Here is a tiny trained network, its code and every weight. The questions are about switching its units off for an input and a target symbol, where a switched-off unit gives its printed mean instead of its output.

import numpy as np


def w(rows, s, z=0):
    codes = np.array(rows[::2]) - 128.0
    scale = np.full(codes.shape[1], s)
    scale[-1] = z or s
    return codes * scale


def softmax(a):
    e = np.exp(a - a.max(-1, keepdims=True))
    return e / e.sum(-1, keepdims=True)


def log_softmax(a):
    a = a - a.max(-1, keepdims=True)
    return a - np.log(np.exp(a).sum(-1, keepdims=True))


def net(x, mask):
    ids = ['αβγελπστ'.index(c) for c in x.split()]
    T = len(ids)
    res = E[ids] + P[:T]
    u = 0
    for l in range(3):
        r = res
        for j in range(3):
            rows = slice(2 * j, 2 * j + 2)
            q, k, v = (r @ M[l][rows].T for M in (Q, K, V))
            z = softmax(np.where(np.tri(T) > 0, q @ k.T / 2**0.5, -1e9)) @ v
            o = O[l][rows]
            res = res + np.where(mask[u + j], z, o[:, -1]) @ o[:, :-1]
        u += 3
    return log_softmax(res[-1] @ U[:, :-1].T + U[:, -1])


Q, K, V, O = {}, {}, {}, {}
E = w([
[104,180,150,50],'α',
[107,160,222,130],'β',
[168,101,192,142],'γ',
[204,89,109,147],'ε',
[18,40,101,2],'λ',
[133,126,195,152],'π',
[125,106,134,159],'σ',
[227,187,103,75],'τ',
],0.017)
P = w([
[184,254,186,249],'0',
[135,113,220,57],'1',
[156,100,213,47],'2',
[165,88,188,52],'3',
[154,84,149,66],'4',
[187,89,136,75],'5',
[245,85,115,73],'6',
[209,117,112,100],'7',
],0.009)
Q[0] = w([
[78,177,104,150],'L0H1',
[124,107,93,139],'L0H1',
[165,138,148,154],'L0H2',
[120,99,150,125],'L0H2',
[145,138,247,111],'L0H3',
[86,107,98,122],'L0H3',
],0.014)
K[0] = w([
[146,64,177,138],'L0H1',
[109,81,238,13],'L0H1',
[208,96,97,135],'L0H2',
[123,71,149,254],'L0H2',
[161,60,2,209],'L0H3',
[94,190,196,121],'L0H3',
],0.0064)
V[0] = w([
[60,106,154,114],'L0H1',
[108,190,93,254],'L0H1',
[248,68,88,153],'L0H2',
[120,223,145,125],'L0H2',
[117,78,127,103],'L0H3',
[108,147,80,84],'L0H3',
],0.0077)
O[0] = w([
[135,186,133,204,144],'L0H1',
[80,127,57,170,5],'L0H1',
[7,131,171,143,137],'L0H2',
[143,80,71,116,146],'L0H2',
[120,126,110,88,130],'L0H3',
[166,85,85,83,12],'L0H3',
],0.012,0.0027)
Q[1] = w([
[43,154,127,59],'L1H1',
[106,168,136,160],'L1H1',
[133,102,53,67],'L1H2',
[21,137,59,125],'L1H2',
[84,141,84,147],'L1H3',
[109,1,132,130],'L1H3',
],0.012)
K[1] = w([
[197,87,119,1],'L1H1',
[138,213,156,102],'L1H1',
[159,68,77,74],'L1H2',
[122,106,163,31],'L1H2',
[70,156,73,127],'L1H3',
[105,23,158,18],'L1H3',
],0.0095)
V[1] = w([
[247,135,122,105],'L1H1',
[174,102,242,190],'L1H1',
[240,254,169,179],'L1H2',
[109,216,127,55],'L1H2',
[226,66,70,38],'L1H3',
[191,178,48,201],'L1H3',
],0.0077)
O[1] = w([
[190,168,30,189,131],'L1H1',
[106,228,184,145,213],'L1H1',
[29,164,2,212,223],'L1H2',
[221,155,64,102,72],'L1H2',
[61,144,74,149,157],'L1H3',
[146,68,128,120,2],'L1H3',
],0.0085,0.0065)
Q[2] = w([
[129,215,193,67],'L2H1',
[132,64,55,221],'L2H1',
[152,248,188,229],'L2H2',
[160,209,125,23],'L2H2',
[147,104,87,63],'L2H3',
[84,66,94,157],'L2H3',
],0.011)
K[2] = w([
[97,99,128,179],'L2H1',
[88,241,64,86],'L2H1',
[186,155,128,176],'L2H2',
[146,131,110,88],'L2H2',
[168,236,100,3],'L2H3',
[106,109,181,104],'L2H3',
],0.013)
V[2] = w([
[129,179,147,16],'L2H1',
[221,228,121,91],'L2H1',
[117,255,157,73],'L2H2',
[203,158,24,124],'L2H2',
[68,20,197,166],'L2H3',
[105,84,27,98],'L2H3',
],0.0093)
O[2] = w([
[88,220,201,168,3],'L2H1',
[187,148,138,203,36],'L2H1',
[125,55,174,198,170],'L2H2',
[158,93,198,75,57],'L2H2',
[254,204,133,119,180],'L2H3',
[126,129,179,65,62],'L2H3',
],0.0095,0.011)
U = w([
[224,14,172,109,254],'α',
[68,58,81,129,97],'β',
[154,121,110,192,63],'γ',
[217,176,195,144,155],'ε',
[185,52,191,208,137],'λ',
[134,123,85,148,76],'π',
[254,146,68,76,107],'σ',
[114,161,176,116,121],'τ',
],0.0088,0.0068)

Each question gives the input, a string of symbols that net reads in full, and the target symbol t.
The units are the heads (2 rows each of Q, K, V and O). Each row of codes is followed by its name. A weight is (code - 128) times the scale printed after its matrix; where a second scale follows, it is the last column's (O and U).
mask holds one flag per head, layer by layer. A switched-off head (its flag False) gives its mean, the last column of its rows in O, instead of its output. The means were averaged over made-up inputs and are rounded, as every weight is.
A unit's drop is (log p(t) with every unit on - log p(t) with that unit switched off) / (log p(t) with every unit on - log p(t) with every unit switched off).
The circuit of an input: a set's keep is (log p(t) with only the set's units on - log p(t) with every unit switched off) / (log p(t) with every unit on - log p(t) with every unit switched off). Starting from all 9 units, units are removed one at a time, each time the one whose removal leaves the highest keep (on an exact tie, the one counted first), for as long as the keep stays at least 0.8.
units of the circuit, in order: the units of the circuit, biggest drop first
most important unit: the unit with the biggest drop
heads that matter: for each layer, one digit per head in row order, 1 if its drop is at least 0.15 and else 0, layers parted by /
drop of u: that unit's drop, to one decimal
input λ τ π σ, target λ: heads that matter : 100 / 000 / 111
input β λ λ π, target β: most important unit : L0H2
input λ ε σ β ε τ π, target λ: units of the circuit, in order : L2H2; L2H1; L1H1; L0H1
input β β γ α γ β, target β: units of the circuit, in order : L1H2; L2H3
input λ τ σ σ, target λ: units of the circuit, in order : L2H1; L2H2
input β ε ε σ β α, target α: units of the circuit, in order : L1H3; L2H2
input σ σ γ π β, target σ: heads that matter : 100 / 001 / 111
input τ λ σ, target τ: units of the circuit, in order : L0H1; L2H1
input λ λ π, target λ: units of the circuit, in order : L2H2; L0H1; L1H1
input α σ β, target α: units of the circuit, in order : L2H2; L0H2
input α ε σ σ, target α: heads that matter : 010 / 110 / 010
input ε σ λ β ε σ σ, target ε: heads that matter : 110 / 110 / 001
input β τ α τ, target β: heads that matter : 011 / 010 / 001
input σ λ τ β, target σ: most important unit : L0H1
input β σ τ σ, target β: heads that matter : 011 / 111 / 001
input γ σ σ σ, target γ: heads that matter : 011 / 101 / 011
input ε γ λ π ε, target ε: units of the circuit, in order : L0H1; L0H2; L1H2; L2H1
input γ α β β σ α ε τ, target α: heads that matter : 000 / 001 / 010
input γ π σ, target γ: units of the circuit, in order : L2H3; L1H1; L0H3; L1H3
input ε σ β τ σ π, target ε: most important unit : L0H1
input τ ε ε, target τ: heads that matter : 110 / 010 / 100
input λ π ε σ λ γ, target λ: units of the circuit, in order : L2H2; L0H1; L1H1; L0H2
input γ γ λ λ σ τ ε, target γ: heads that matter : 001 / 111 / 011
input β λ γ α, target α: heads that matter : 110 / 001 / 011
input λ λ γ σ ε β, target λ: heads that matter : 110 / 100 / 111
input β β σ β ε α τ β, target β: drop of L0H3 : 0.3
input σ σ α ε ε τ, target α: drop of L0H3 : -0.1
input γ σ ε λ σ β β, target γ: drop of L2H1 : 0.0
input σ τ π σ σ τ σ π, target σ: drop of L2H3 : 1.6
